Here is a tiny trained network, its code and every weight. The questions are about switching its units off for an input and a target symbol, where a switched-off unit gives its printed mean instead of its output.

import numpy as np


def w(rows, s, z=0):
    codes = np.array(rows[::2]) - 128.0
    scale = np.full(codes.shape[1], s)
    scale[-1] = z or s
    return codes * scale


def f(y):
    return np.maximum(y, 0)


def softmax(a):
    e = np.exp(a - a.max(-1, keepdims=True))
    return e / e.sum(-1, keepdims=True)


def log_softmax(a):
    a = a - a.max(-1, keepdims=True)
    return a - np.log(np.exp(a).sum(-1, keepdims=True))


def net(x, mask):
    ids = ['ΔΣΨΩαβγεζηθλμξπφ'.index(c) for c in x.split()]
    T = len(ids)
    res = E[ids] + P[:T]
    r = res
    for j in range(2):
        rows = slice(4 * j, 4 * j + 4)
        q, k, v = (r @ M[0][rows].T for M in (Q, K, V))
        z = softmax(np.where(np.tri(T) > 0, q @ k.T / 4**0.5, -1e9)) @ v
        o = O[0][rows]
        res = res + np.where(mask[j], z, o[:, -1]) @ o[:, :-1]
    y = f(res @ A[0][:, :-1].T + A[0][:, -1])
    res = res + np.where(mask[2:10], y, B[0][:, -1]) @ B[0][:, :-1]
    return log_softmax(res[-1] @ U[:, :-1].T + U[:, -1])


Q, K, V, O, A, B = {}, {}, {}, {}, {}, {}
E = w([
[126,125,101],'Δ',
[246,123,109],'Σ',
[90,158,139],'Ψ',
[149,155,134],'Ω',
[200,144,126],'α',
[60,101,90],'β',
[154,160,142],'γ',
[66,142,119],'ε',
[66,158,137],'ζ',
[142,39,251],'η',
[143,156,138],'θ',
[61,135,113],'λ',
[71,150,126],'μ',
[66,142,123],'ξ',
[105,167,153],'π',
[142,147,125],'φ',
],0.018)
P = w([
[148,221,4],'0',
[132,227,96],'1',
[137,221,147],'2',
[123,212,182],'3',
[133,194,205],'4',
[137,191,229],'5',
[128,180,240],'6',
[140,177,251],'7',
],0.0033)
Q[0] = w([
[233,93,121],'h1',
[235,253,134],'h1',
[134,177,129],'h1',
[99,113,225],'h1',
[85,138,85],'h2',
[190,166,204],'h2',
[106,212,221],'h2',
[190,254,136],'h2',
],0.015)
K[0] = w([
[215,155,88],'h1',
[118,252,146],'h1',
[101,160,142],'h1',
[121,115,197],'h1',
[112,173,121],'h2',
[156,86,178],'h2',
[103,148,220],'h2',
[186,156,205],'h2',
],0.02)
V[0] = w([
[87,90,129],'h1',
[102,176,34],'h1',
[76,75,136],'h1',
[79,116,85],'h1',
[219,192,162],'h2',
[150,254,169],'h2',
[205,165,113],'h2',
[87,155,81],'h2',
],0.0085)
O[0] = w([
[125,134,69,120],'h1',
[52,6,92,128],'h1',
[132,148,58,118],'h1',
[89,77,60,121],'h1',
[35,96,58,190],'h2',
[148,2,12,254],'h2',
[25,92,106,116],'h2',
[168,49,138,98],'h2',
],0.0076,0.0028)
A[0] = w([
[78,166,148,37],'n1',
[220,80,121,123],'n2',
[70,18,248,226],'n3',
[153,206,52,189],'n4',
[104,109,103,255],'n5',
[92,193,3,58],'n6',
[73,173,158,154],'n7',
[80,145,130,194],'n8',
],0.012,0.0041)
B[0] = w([
[111,200,143,153],'n1',
[99,175,115,141],'n2',
[251,157,156,207],'n3',
[169,66,100,192],'n4',
[158,157,70,255],'n5',
[37,64,132,199],'n6',
[74,105,134,189],'n7',
[135,157,113,198],'n8',
],0.028,0.0063)
U = w([
[113,156,7,201],'Δ',
[189,202,116,164],'Σ',
[79,117,125,76],'Ψ',
[113,125,133,58],'Ω',
[147,81,168,106],'α',
[161,58,175,133],'β',
[115,134,137,45],'γ',
[124,68,149,82],'ε',
[94,101,131,55],'ζ',
[134,122,198,254],'η',
[108,134,131,66],'θ',
[130,61,150,67],'λ',
[107,79,142,69],'μ',
[120,70,145,71],'ξ',
[79,184,106,13],'π',
[111,117,137,63],'φ',
],0.011,0.0042)

Each question gives the input, a string of symbols that net reads in full, and the target symbol t.
The units are the heads (4 rows each of Q, K, V and O) and the neurons (one row each of A and B). Each row of codes is followed by its name. A weight is (code - 128) times the scale printed after its matrix; where a second scale follows, it is the last column's (O, A, B and U).
mask holds one flag per unit, heads first, then neurons. A switched-off unit (its flag False) gives its mean, the last column of its rows in O or B, instead of its output. The means were averaged over made-up inputs and are rounded, as every weight is.
A unit's drop is (log p(t) with every unit on - log p(t) with that unit switched off) / (log p(t) with every unit on - log p(t) with every unit switched off).
The circuit of an input: a set's keep is (log p(t) with only the set's units on - log p(t) with every unit switched off) / (log p(t) with every unit on - log p(t) with every unit switched off). Starting from all 10 units, units are removed one at a time, each time the one whose removal leaves the highest keep (on an exact tie, the one counted first), for as long as the keep stays at least 0.8.
units of the circuit, in order: the units of the circuit, biggest drop first
most important unit: the unit with the biggest drop
k most important neurons: the k neurons with the biggest drops, biggest first
which heads matter: for each layer, one digit per head in row order, 1 if its drop is at least 0.15 and else 0, layers parted by /
drop when u is switched off: that unit's drop, to one decimal
input Ψ ξ β ε Ψ, target Σ: 2 most important neurons	(n6, n3)
input π θ μ μ ξ Σ Δ ξ, target Σ: which heads matter	01
input Δ μ ξ Ψ Σ ζ μ, target Σ: which heads matter	01
input γ β ξ Σ γ β β, target Σ: units of the circuit, in order	(h2, n3)
input π α Δ β Ψ Δ, target Σ: most important unit	h1
input β Δ π θ γ Ω π η, target η: which heads matter	11
input π φ π π θ ζ Σ, target Δ: which heads matter	01
input Δ π Σ ζ β β Δ, target Σ: units of the circuit, in order	(h2, n6)
input ζ π ξ Ω Ψ μ ξ π, target Σ: which heads matter	00
input π β ξ π π π ζ π, target Σ: 2 most important neurons	(n6, n3)
input λ θ η, target η: 2 most important neurons	(n5, n7)
input π ε Ψ β λ α, target Δ: drop when h2 is switched off	1.1
input β φ π β, target Σ: drop when h2 is switched off	3.2
input η β μ Δ γ β π, target π: most important unit	h2
input φ π Δ Δ Ψ Ψ, target Σ: drop when h2 is switched off	0.2
input Ψ Ψ η Δ ε β π, target π: drop when n8 is switched off	0.1
